Below is a small trained network, with its code and all its weights. Each question gives an input and a class and asks what happens when units are switched off, that is, made to give their printed mean instead of their output.

import numpy as np


def w(rows, s, z=0):
    codes = np.array(rows[::2]) - 128.0
    scale = np.full(codes.shape[1], s)
    scale[-1] = z or s
    return codes * scale


def f(y):
    return y / 2 * (1 + np.tanh(0.7978845608 * (y + 0.044715 * y**3)))


def log_softmax(a):
    a = a - a.max(-1, keepdims=True)
    return a - np.log(np.exp(a).sum(-1, keepdims=True))


def net(x, mask):
    res = np.array(x, float).reshape(1, 8) / 4 @ E
    y = f(res @ A[0][:, :-1].T + A[0][:, -1])
    res = res + np.where(mask, y, B[0][:, -1]) @ B[0][:, :-1]
    return log_softmax(res[-1] @ U[:, :-1].T + U[:, -1])


A, B = {}, {}
E = w([
[71,183,26,174,104],'x0',
[155,62,79,123,103],'x1',
[86,176,83,64,161],'x2',
[174,220,156,152,107],'x3',
[152,109,88,39,132],'x4',
[120,119,145,83,1],'x5',
[21,129,136,168,200],'x6',
[116,94,122,98,58],'x7',
],0.0056)
A[0] = w([
[192,123,147,106,138,116],'N1',
[80,93,178,96,237,94],'N2',
[130,91,47,52,72,72],'N3',
[106,194,68,160,188,118],'N4',
[88,182,85,152,211,179],'N5',
[122,95,58,50,80,70],'N6',
[222,126,158,97,141,73],'N7',
[114,72,125,248,100,79],'N8',
[101,108,173,103,187,7],'N9',
[210,125,153,100,139,112],'N10',
[175,137,149,115,116,134],'N11',
[150,127,130,121,133,108],'N12',
[118,180,86,156,175,117],'N13',
[155,127,133,120,130,89],'N14',
[108,226,183,116,14,6],'N15',
],0.015,0.0012)
B[0] = w([
[87,99,155,98,111,172],'N1',
[145,184,211,184,228,240],'N2',
[209,45,91,71,195,229],'N3',
[61,173,42,81,131,238],'N4',
[32,185,50,136,147,254],'N5',
[202,63,78,68,186,220],'N6',
[52,89,171,83,103,200],'N7',
[159,68,69,237,68,211],'N8',
[143,135,182,163,183,176],'N9',
[67,93,166,90,104,191],'N10',
[104,132,148,99,98,164],'N11',
[119,117,135,115,124,131],'N12',
[85,168,60,91,131,206],'N13',
[117,118,137,111,120,134],'N14',
[243,252,156,92,61,233],'N15',
],0.03,0.0071)
U = w([
[162,77,85,253,38,254],'0',
[37,206,33,120,151,73],'1',
[122,167,220,198,223,226],'2',
[216,44,85,56,200,96],'3',
[61,71,224,69,69,5],'4',
[209,226,167,87,37,176],'5',
],0.0043,0.00034)

Each question gives the input, the list of numbers given to net, and the class t.
The units are the neurons (one row each of A and B). Each row of codes is followed by its name. A weight is (code - 128) times the scale printed after its matrix; where a second scale follows, it is the last column's (A, B and U).
mask holds one flag per neuron, in row order. A switched-off neuron (its flag False) gives its mean, the last column of its row in B, instead of its output. The means were averaged over made-up inputs and are rounded, as every weight is.
A unit's drop is (log p(t) with every unit on - log p(t) with that unit switched off) / (log p(t) with every unit on - log p(t) with every unit switched off).
The circuit of an input: a set's keep is (log p(t) with only the set's units on - log p(t) with every unit switched off) / (log p(t) with every unit on - log p(t) with every unit switched off). Starting from the 12 units with the biggest drops (on a tie, the unit counted first), units are removed one at a time, each time the one whose removal leaves the highest keep (on an exact tie, the one counted first), for as long as the keep stays at least 0.8.
units of the circuit, in order: the units of the circuit, biggest drop first
k most important neurons: the k neurons with the biggest drops, biggest first
drop of u: that unit's drop, to one decimal
input [5,-5,2,5,5,6,-2,3], class 5: units of the circuit, in order : N15
input [-5,-8,6,-3,8,-5,3,-1], class 2: 2 most important neurons : N2, N9
input [-2,7,-7,-3,-7,8,-8,-3], class 4: 2 most important neurons : N7, N10
input [-2,-2,2,-7,5,6,8,1], class 3: 2 most important neurons : N6, N3
input [-3,8,0,5,0,6,1,5], class 3: 2 most important neurons : N3, N6
input [-1,-7,-2,-1,5,5,-8,-8], class 4: 2 most important neurons : N7, N10
input [-1,-7,-7,-6,3,2,-2,-3], class 4: 2 most important neurons : N15, N2
input [-1,2,-5,3,-8,-6,-8,3], class 4: 4 most important neurons : N7, N10, N1, N11
input [-4,-7,-2,2,3,-5,4,-4], class 2: 2 most important neurons : N2, N9
input [-1,2,-3,1,6,6,4,-6], class 3: 3 most important neurons : N15, N5, N2
input [-2,-4,-8,-2,-2,-6,8,-5], class 2: drop of N2 : 6.9
input [-3,3,5,6,1,-7,-1,8], class 4: drop of N5 : 0.1
input [2,5,-5,-3,4,0,5,-1], class 0: drop of N8 : 0.3
input [4,5,-6,-3,-7,-4,4,-1], class 0: units of the circuit, in order : N8
input [4,1,8,-8,0,-7,-7,2], class 3: 2 most important neurons : N3, N6
